Here is a tiny trained network, its code and every weight. The questions are about switching its units off for an input and a target symbol, where a switched-off unit gives its printed mean instead of its output.

import numpy as np


def w(rows, s, z=0):
    codes = np.array(rows[::2]) - 128.0
    scale = np.full(codes.shape[1], s)
    scale[-1] = z or s
    return codes * scale


def f(y):
    return np.maximum(y, 0)


def softmax(a):
    e = np.exp(a - a.max(-1, keepdims=True))
    return e / e.sum(-1, keepdims=True)


def log_softmax(a):
    a = a - a.max(-1, keepdims=True)
    return a - np.log(np.exp(a).sum(-1, keepdims=True))


def net(x, mask):
    ids = ['ΓΣαβδζηθλμξπτφω'.index(c) for c in x.split()]
    T = len(ids)
    res = E[ids] + P[:T]
    u = 0
    for l in range(2):
        q, k, v = (res @ M[l].T for M in (Q, K, V))
        z = softmax(np.where(np.tri(T) > 0, q @ k.T / 4**0.5, -1e9)) @ v
        res = res + np.where(mask[u], z, O[l][:, -1]) @ O[l][:, :-1]
        u += 1
        y = f(res @ A[l][:, :-1].T + A[l][:, -1])
        res = res + np.where(mask[u : u + 8], y, B[l][:, -1]) @ B[l][:, :-1]
        u += 8
    return log_softmax(res[-1] @ U[:, :-1].T + U[:, -1])


Q, K, V, O, A, B = {}, {}, {}, {}, {}, {}
E = w([
[89,146,128],'Γ',
[65,74,92],'Σ',
[89,144,126],'α',
[93,144,130],'β',
[198,189,66],'δ',
[91,142,130],'ζ',
[73,157,100],'η',
[40,76,159],'θ',
[52,236,126],'λ',
[168,108,60],'μ',
[140,78,148],'ξ',
[136,27,190],'π',
[218,131,167],'τ',
[97,96,254],'φ',
[210,237,202],'ω',
],0.0084)
P = w([
[4,173,136],'0',
[29,157,99],'1',
[57,145,151],'2',
[60,139,170],'3',
[52,144,169],'4',
[63,125,170],'5',
[72,129,183],'6',
[57,102,199],'7',
[54,99,172],'8',
[73,135,168],'9',
[71,124,188],'10',
[73,131,199],'11',
[48,121,193],'12',
],0.0011)
Q[0] = w([
[194,161,55],'L0H1',
[135,62,51],'L0H1',
[128,124,255],'L0H1',
[238,127,138],'L0H1',
],0.008)
K[0] = w([
[85,210,34],'L0H1',
[37,87,95],'L0H1',
[195,194,251],'L0H1',
[60,255,112],'L0H1',
],0.0081)
V[0] = w([
[157,160,223],'L0H1',
[62,108,9],'L0H1',
[193,156,255],'L0H1',
[211,108,193],'L0H1',
],0.0081)
O[0] = w([
[204,120,202,221],'L0H1',
[34,117,8,101],'L0H1',
[225,131,254,175],'L0H1',
[158,162,252,1],'L0H1',
],0.0058,0.00061)
A[0] = w([
[167,88,45,192],'L0N1',
[132,33,186,104],'L0N2',
[153,85,161,4],'L0N3',
[44,2,102,203],'L0N4',
[58,66,168,53],'L0N5',
[186,107,138,255],'L0N6',
[199,202,86,151],'L0N7',
[91,4,144,147],'L0N8',
],0.0071,0.0036)
B[0] = w([
[86,125,62,187],'L0N1',
[52,152,226,174],'L0N2',
[184,143,18,133],'L0N3',
[53,99,89,253],'L0N4',
[2,219,230,142],'L0N5',
[217,88,120,234],'L0N6',
[94,219,59,155],'L0N7',
[40,84,183,181],'L0N8',
],0.0071,0.0038)
Q[1] = w([
[198,162,62],'L1H1',
[38,45,42],'L1H1',
[155,165,254],'L1H1',
[166,183,222],'L1H1',
],0.0058)
K[1] = w([
[152,178,38],'L1H1',
[150,2,125],'L1H1',
[94,243,190],'L1H1',
[113,194,143],'L1H1',
],0.0058)
V[1] = w([
[55,233,100],'L1H1',
[162,194,184],'L1H1',
[61,217,190],'L1H1',
[183,254,54],'L1H1',
],0.0068)
O[1] = w([
[165,197,211,192],'L1H1',
[81,164,85,58],'L1H1',
[21,248,253,192],'L1H1',
[215,207,61,5],'L1H1',
],0.0072,0.0032)
A[1] = w([
[104,182,205,45],'L1N1',
[74,201,3,178],'L1N2',
[210,42,84,2],'L1N3',
[15,87,32,159],'L1N4',
[186,95,184,243],'L1N5',
[131,219,25,217],'L1N6',
[60,255,229,151],'L1N7',
[143,53,13,227],'L1N8',
],0.0065,0.0074)
B[1] = w([
[152,136,47,152],'L1N1',
[172,221,93,195],'L1N2',
[242,5,212,128],'L1N3',
[11,169,49,230],'L1N4',
[244,14,181,242],'L1N5',
[220,210,76,201],'L1N6',
[138,254,213,253],'L1N7',
[146,30,11,204],'L1N8',
],0.0073,0.007)
U = w([
[116,167,128,52],'Γ',
[11,92,92,2],'Σ',
[107,172,110,129],'α',
[128,151,127,61],'β',
[208,183,87,29],'δ',
[119,145,130,67],'ζ',
[81,205,92,220],'η',
[19,187,171,38],'θ',
[119,255,154,14],'λ',
[148,83,40,100],'μ',
[112,18,112,228],'ξ',
[75,62,185,147],'π',
[233,61,144,231],'τ',
[143,144,220,178],'φ',
[223,176,176,113],'ω',
],0.0074,0.007)

Each question gives the input, a string of symbols that net reads in full, and the target symbol t.
The units are the heads (4 rows each of Q, K, V and O) and the neurons (one row each of A and B). Each row of codes is followed by its name. A weight is (code - 128) times the scale printed after its matrix; where a second scale follows, it is the last column's (O, A, B and U).
mask holds one flag per unit, layer by layer, with each layer's heads first. A switched-off unit (its flag False) gives its mean, the last column of its rows in O or B, instead of its output. The means were averaged over made-up inputs and are rounded, as every weight is.
A unit's drop is (log p(t) with every unit on - log p(t) with that unit switched off) / (log p(t) with every unit on - log p(t) with every unit switched off).
The circuit of an input: a set's keep is (log p(t) with only the set's units on - log p(t) with every unit switched off) / (log p(t) with every unit on - log p(t) with every unit switched off). Starting from the 12 units with the biggest drops (on a tie, the unit counted first), units are removed one at a time, each time the one whose removal leaves the highest keep (on an exact tie, the one counted first), for as long as the keep stays at least 0.8.
circuit, biggest first: the units of the circuit, biggest drop first
unit that matters most: the unit with the biggest drop
k most important neurons: the k neurons with the biggest drops, biggest first
top k neurons in layer l: the k neurons of layer l with the biggest drops, biggest first
drop of u: that unit's drop, to one decimal
input ξ ζ Γ φ π, target φ: 3 most important neurons -> [L0N2; L1N7; L0N5]
input π φ η φ ξ, target φ: unit that matters most -> L0N2
input α η ξ δ τ ξ, target τ: circuit, biggest first -> [L0H1; L1H1; L1N4; L1N5]
input α α ξ τ η δ π, target π: circuit, biggest first -> [L0N8; L0N2; L1N6; L1N2]
input τ η φ η α ξ π μ Σ, target Σ: 2 most important neurons -> [L1N4; L0N4]
input η ζ η α β θ, target θ: top 2 neurons in layer 0 -> [L0N5; L0N6]
input η μ η Σ, target Σ: top 2 neurons in layer 0 -> [L0N4; L0N8]
input Γ τ β, target τ: 2 most important neurons -> [L1N4; L0N2]
input Γ α φ, target φ: 2 most important neurons -> [L1N7; L0N2]
input η μ φ π φ ζ, target φ: top 3 neurons in layer 1 -> [L1N8; L1N4; L1N7]
input μ δ λ μ ω ξ θ, target θ: top 2 neurons in layer 0 -> [L0N5; L0N8]
input ξ ξ ξ θ ω ω η μ Γ μ π τ λ, target λ: top 2 neurons in layer 0 -> [L0N7; L0N4]
input η τ ξ, target τ: top 2 neurons in layer 1 -> [L1N4; L1N5]
input Γ τ λ η ξ α φ η α τ η δ, target δ: unit that matters most -> L1N6
input α η η α τ τ α, target τ: top 2 neurons in layer 0 -> [L0N2; L0N5]
input φ φ ζ, target φ: 2 most important neurons -> [L0N2; L1N7]
input η η φ ξ τ μ β, target τ: top 3 neurons in layer 1 -> [L1N4; L1N5; L1N7]
input η η η η ξ ξ π, target π: top 4 neurons in layer 0 -> [L0N8; L0N2; L0N5; L0N4]
input η α ξ η ξ τ α, target τ: drop of L0N1 -> 0.1
input φ α φ, target φ: drop of L0N2 -> 0.5
input η η η η ζ ω, target ω: drop of L1H1 -> 0.3
input α π η δ μ, target μ: unit that matters most -> L1N8
